Below is a small trained network, with its code and all its weights. Each question gives an input and a class and asks what happens when units are switched off, that is, made to give their printed mean instead of their output.

import numpy as np


def w(rows, s, z=0):
    codes = np.array(rows[::2]) - 128.0
    scale = np.full(codes.shape[1], s)
    scale[-1] = z or s
    return codes * scale


def norm(h):
    return h / np.sqrt((h * h).mean(-1, keepdims=True) + 1e-5)


def f(y):
    return y / 2 * (1 + np.tanh(0.7978845608 * (y + 0.044715 * y**3)))


def log_softmax(a):
    a = a - a.max(-1, keepdims=True)
    return a - np.log(np.exp(a).sum(-1, keepdims=True))


def net(x, mask):
    res = np.array(x, float).reshape(1, 3) / 4 @ E
    u = 0
    for l in range(4):
        y = f(norm(res) @ A[l][:, :-1].T + A[l][:, -1])
        res = res + np.where(mask[u : u + 4], y, B[l][:, -1]) @ B[l][:, :-1]
        u += 4
    return log_softmax(norm(res)[-1] @ U[:, :-1].T + U[:, -1])


A, B = {}, {}
E = w([
[121,14,84,254,86,111,81,138,88,24,93,156],'x0',
[189,155,170,75,187,179,144,92,200,157,162,186],'x1',
[128,77,116,92,126,65,119,164,155,144,98,139],'x2',
],0.0076)
A[0] = w([
[164,141,174,2,145,95,197,107,169,219,151,168,176],'0.n1',
[96,190,132,89,144,52,180,208,64,137,62,55,10],'0.n2',
[145,195,150,93,132,149,174,59,31,114,253,155,103],'0.n3',
[140,227,144,115,119,131,156,98,227,180,150,136,7],'0.n4',
],0.0058,0.0015)
B[0] = w([
[224,47,254,52,76,188,200,178,49,47,98,146,255],'0.n1',
[74,88,29,190,129,203,217,193,167,220,220,186,174],'0.n2',
[44,189,153,79,213,181,158,54,136,156,32,141,181],'0.n3',
[143,94,168,155,187,34,55,218,102,20,189,88,200],'0.n4',
],0.0063,0.0094)
A[1] = w([
[128,152,185,77,66,203,193,118,78,57,175,109,15],'1.n1',
[165,107,159,85,171,2,158,86,157,76,103,70,118],'1.n2',
[212,137,146,101,102,150,123,104,93,114,192,204,241],'1.n3',
[136,41,82,140,55,14,50,155,41,72,39,146,2],'1.n4',
],0.0052,0.00081)
B[1] = w([
[186,128,86,138,216,112,25,103,99,148,152,101,225],'1.n1',
[106,171,109,111,98,169,52,84,94,146,116,41,159],'1.n2',
[102,131,107,92,176,86,150,143,161,125,92,142,190],'1.n3',
[141,245,254,148,92,133,84,131,177,95,134,139,254],'1.n4',
],0.0094,0.0064)
A[2] = w([
[89,2,56,113,15,115,180,157,50,235,186,95,135],'2.n1',
[85,190,212,164,148,113,44,113,169,146,72,101,151],'2.n2',
[143,109,119,114,28,149,81,121,145,135,134,132,2],'2.n3',
[173,159,173,30,151,72,100,163,190,170,159,99,89],'2.n4',
],0.0058,0.0033)
B[2] = w([
[11,134,97,131,114,238,212,254,184,167,221,137,190],'2.n1',
[148,70,94,158,49,69,63,130,171,230,186,125,254],'2.n2',
[189,132,96,190,165,135,39,160,163,154,184,129,118],'2.n3',
[106,139,129,38,117,187,121,86,78,175,78,127,218],'2.n4',
],0.0089,0.0056)
A[3] = w([
[182,78,187,86,157,138,181,108,133,137,109,117,244],'3.n1',
[91,255,153,71,138,95,125,128,63,168,203,68,144],'3.n2',
[198,143,206,108,161,227,86,110,82,114,124,94,205],'3.n3',
[204,115,206,112,115,152,115,161,137,101,103,130,255],'3.n4',
],0.0068,0.0014)
B[3] = w([
[141,110,104,119,116,72,124,212,77,37,93,113,208],'3.n1',
[114,79,86,31,35,135,145,204,163,1,124,112,181],'3.n2',
[169,163,155,142,150,21,160,144,75,230,111,48,254],'3.n3',
[78,194,80,89,64,120,111,163,88,109,121,52,229],'3.n4',
],0.0081,0.0086)
U = w([
[90,141,85,71,82,160,99,33,146,180,100,88,117],'0',
[237,67,178,100,63,156,250,33,139,173,187,163,3],'1',
[208,52,200,105,70,154,239,40,127,175,174,167,2],'2',
[170,80,65,161,170,127,192,94,149,45,70,213,126],'3',
[55,103,87,98,104,209,215,206,170,154,245,151,141],'4',
[150,147,155,205,231,135,115,11,75,252,138,144,126],'5',
[194,144,188,21,176,60,145,190,27,99,110,81,138],'6',
[167,149,227,216,10,70,40,136,193,106,168,174,137],'7',
],0.011,0.024)

Each question gives the input, the list of numbers given to net, and the class t.
The units are the neurons (one row each of A and B). Each row of codes is followed by its name. A weight is (code - 128) times the scale printed after its matrix; where a second scale follows, it is the last column's (A, B and U).
mask holds one flag per neuron, layer by layer. A switched-off neuron (its flag False) gives its mean, the last column of its row in B, instead of its output. The means were averaged over made-up inputs and are rounded, as every weight is.
A unit's drop is (log p(t) with every unit on - log p(t) with that unit switched off) / (log p(t) with every unit on - log p(t) with every unit switched off).
The circuit of an input: a set's keep is (log p(t) with only the set's units on - log p(t) with every unit switched off) / (log p(t) with every unit on - log p(t) with every unit switched off). Starting from the 12 units with the biggest drops (on a tie, the unit counted first), units are removed one at a time, each time the one whose removal leaves the highest keep (on an exact tie, the one counted first), for as long as the keep stays at least 0.8.
circuit, biggest first: the units of the circuit, biggest drop first
unit that matters most: the unit with the biggest drop
k most important neurons: the k neurons with the biggest drops, biggest first
drop of u: that unit's drop, to one decimal
input [5,-8,7], class 7: circuit, biggest first	[1.n4]
input [0,0,-6], class 0: circuit, biggest first	[0.n1; 0.n3]
input [-1,-7,-8], class 4: 2 most important neurons	[0.n1; 1.n4]
input [5,5,-5], class 3: 4 most important neurons	[1.n4; 0.n1; 1.n2; 1.n1]
input [-4,-2,7], class 4: 2 most important neurons	[0.n2; 1.n4]
input [2,2,-3], class 5: 3 most important neurons	[0.n1; 1.n4; 3.n2]
input [-8,-8,-8], class 4: 2 most important neurons	[0.n2; 0.n1]
input [1,3,-7], class 5: 3 most important neurons	[0.n1; 1.n4; 3.n4]
input [6,8,0], class 3: 3 most important neurons	[0.n1; 1.n4; 0.n4]
input [8,8,5], class 7: 2 most important neurons	[0.n1; 0.n2]
input [4,6,-1], class 3: 3 most important neurons	[0.n1; 1.n4; 3.n3]
input [0,-3,-4], class 4: 2 most important neurons	[0.n1; 1.n4]
input [-5,-5,0], class 4: drop of 0.n2	1.5
input [5,5,7], class 7: unit that matters most	0.n1
input [2,4,-4], class 5: drop of 0.n1	0.5
input [1,-2,0], class 7: drop of 0.n1	0.3
